Each row has a name. Each piece below is followed by the name of the row it came from, unless a question asks for something else. Each question is about the rows just above it. Places in a row count from 1.

Columns, left to right: R E M B D H
[-18 -59  -4  37  37 -25] = Q
[ 60   7 -59 -44 -82 -73] = T
[-60  27  55  49 -43 -58] = W
The one value in T and Q:
[-59]
Which column holds this, read top down? [ 7 27]
E
Count of [37] in Q:
2

Columns, left to right: Vaz vamiv mise Vov
[-36   6  79  -9]  zozum
[ 0 17  5 -8]  Levak
[-53  18 -86 -56]  kagoz
[  2  85  11 -11]  Kove
q: [-36   6  79  -9]
zozum
Times [-8] occurs in Levak:
1

Columns, left to right: Zimev kofe vame Tur Puv meki dezi Varur Muf
[ 26  26  -4 -18  -3 -25  12 -11   8] = Foge
[ 15 -21  87  77 -57  -6 -48  21  26] = lemap
[-13   1   8  -6   3 -11  -4   7   0] = vuba
[ 32  16  -5  21 -20   8 -39  29  -9] = Seno
[11  2 -7 11 -2 -4 -6 17  6] = gik
[-10  11  26  -3 -12 -17   0 -19  -9] = tukof
[  6 -14  -1  55  55 -39  55  -4  55] = folu
Which column holds this, read top down? [ 8 26  0 -9  6]
Muf
Shared by tukof and lemap:
[26]
Which column holds this, read top down? [-6 21 11]
Tur
The value that folu holds more than once:
[55]

Columns, left to right: kopet kat vev muzi Korab Gazen sug
[ 20  -4  19  35 -18 -25 -39] : dozo
[-36  39 -29 -65   6   4  62] : Zus
[ -7  25 -10   9 -14 -11  10] : lir
[-36 -17 -29 -39   6   4  62] : Nukan
[25  4 25 -2 -2 -2 -2] : Sudu
The one value in dozo and Nukan:
[-39]
q: [-36  39 -29 -65   6   4  62]
Zus
The row with [ 20  -4  19  35 -18 -25 -39] is
dozo
Which column holds [-29 -10] top down?
vev

Columns, left to right: lazub Sezo ged Muv lene vumav
[ 53  53   9 -52  73  63]  rifon
[-30 -65 -47  10  56 -69]  fipaz
[-23  64  -3   6 -38 -43]  Zosul
[-19   4 -35 -24  50  14]  nol
[  6 -40  15  -8  51  71]  Kulu
[ 30 -75 -13  67 -71 -29]  zeni
[ 12   0 -17   6  17  63]  sumek
[ 31 -63  74  30  74 -27]  tupez
[ 20 -71  45  20  20  42]  sen
[ 30 -75 -13  67 -63   7]  pover
[ 30 -75 -13  67 -67  -9]  sekov
[-19   4 -35 -24  50  -9]  Lafa
Which value appears more than once in sen?
[20]
Times [73] occurs in tupez:
0
[51] is at row and place
Kulu, 5

Columns, left to right: bur ruvi vefo vefa gog
[-68 -46 -45 -29  -2] = Sela
[-68   1  75 -71 -55] = fab
[-68 -46   2  69  69] = Fute
[-68 -46   2   2  69] = Fen
[ 2  1  2 14  2] = Kivi
Which value appears more than once in Kivi?
[2]
Times [-46] occurs in Fute:
1
How many times does Sela hold [-46]?
1
Row and place of [-29] in the named rows:
Sela, 4
Which column holds this, read top down? [-68 -68   2]
bur
The one value in Kivi and Fen:
[2]

Columns, left to right: gis Gatop zoseb lok Doz Sapi peb
[ 63  12  31  38  26 -13   6]  nek
[ -5  13 -25  -4  -5  39 -44]  buvot
[ 32 -59 -59  -4 -59  58 -59]  Digo
[ 9 -5 -9  5 -7 -4  4]  bof
[-31  -2  20  -3 -50 -36  23]  mize
[ 0 -5 -3 -1 -3  4 -1]  gadi
[39] is at row and place
buvot, 6
Shared by gadi and buvot:
[-5]
Repeated in buvot:
[-5]
Which value appears more than once in Digo?
[-59]

Columns, left to right: riva Mevor goba buz tigo sazu Kolor kabor nulo gevev
[  1  -3  -9 -11   1  40   2  -3  -3  -3]  V
[ -1 -10 -10 -28 -11   4  -2   3   2  -9]  K
[  1  -3  -3 -11 -82  40   2   0 -30  -3]  G
Row and place of [3] in the named rows:
K, 8
[  1  -3  -9 -11   1  40   2  -3  -3  -3] is in which row?
V
q: [ -1 -10 -10 -28 -11   4  -2   3   2  -9]
K
Where do [  1  -3  -3 -11 -82  40   2   0 -30  -3] appear?
G
Which value appears more than once in G?
[-3]
Which column holds [-3  3] top down?
kabor

Columns, left to right: nam muso Vifum Leb Deku
[ 46 -10   2  67  -9]  dudov
[-76   6  53   1  -9]  zitu
[14 -4 19 12  9]  sobu
[ 46 -76] is in which column, read top down?
nam
Where do [-76   6  53   1  -9] appear?
zitu
[-10] is at row and place
dudov, 2

Columns, left to right: pufa vifo dati tekik gulin
[ -9 -22   4  17 -21] : zar
[-42  -3   2 -43   1] : kufel
[-10 -21 -20 -42 -10] : bipan
Which value is in both kufel and bipan?
[-42]
Which value is in both bipan and zar?
[-21]
The value that bipan holds more than once:
[-10]
How many times does bipan hold [-10]?
2
[1] is at row and place
kufel, 5

Columns, left to right: lerip vab sepav div Nozu sav Zesi zuzo ruze
[-57 -20  66  40 -29  67  13  33   5] : nuno
[ 33  56  55  60  53  34 -55  16  43] : Minev
[ 57  57  28  72  57  22 -54  14 -72] : sube
[ 32 -27  15 -25 -68 -49  64  49 -66] : vid
[-22 -46  11  32 -28 -51  20  28 -70] : mabod
[-57 -62  54 -24 -68 -69 -69 -67  33] : fide
Which value appears more than once in fide?
[-69]
Shared by mabod and sube:
[28]
Where in the named rows is [53]?
Minev, 5
Count of [57] in sube:
3

Columns, left to right: zesib ruda linom Fafat lunek mas zam
[ 18  -3  22 -12   0  -9  -3] : dotu
[-47   5  79  -6   2   3   3] : rik
[-8 -6  2 -6 -4  3 -1] : pubo
[ 21  -3  27 -14   5 -21  -8] : Fuzif
[-12  -4  -9   4  -4   2   3] : fug
[ 46  -9  12  61 -11 -49 -11] : Feveg
Which column holds this, read top down? [-9  3  3]
mas
Shared by Feveg and fug:
[-9]
Which value appears more than once in rik?
[3]

Columns, left to right: Muki Vuk kima tef
[  2  -1 -22 -68] = bala
[  3 -57 -23  28] = dig
[ 1  8 56 86] = ved
[ -6 -49  -7 -73] = luruz
[-11  44   2  56] = mibi
[  0 -47 -14 -48] = pitus
[ -1  24 -23 -20] = tuku
Which column holds [  1  -6 -11   0  -1] top down?
Muki
Which value is in both mibi and ved?
[56]

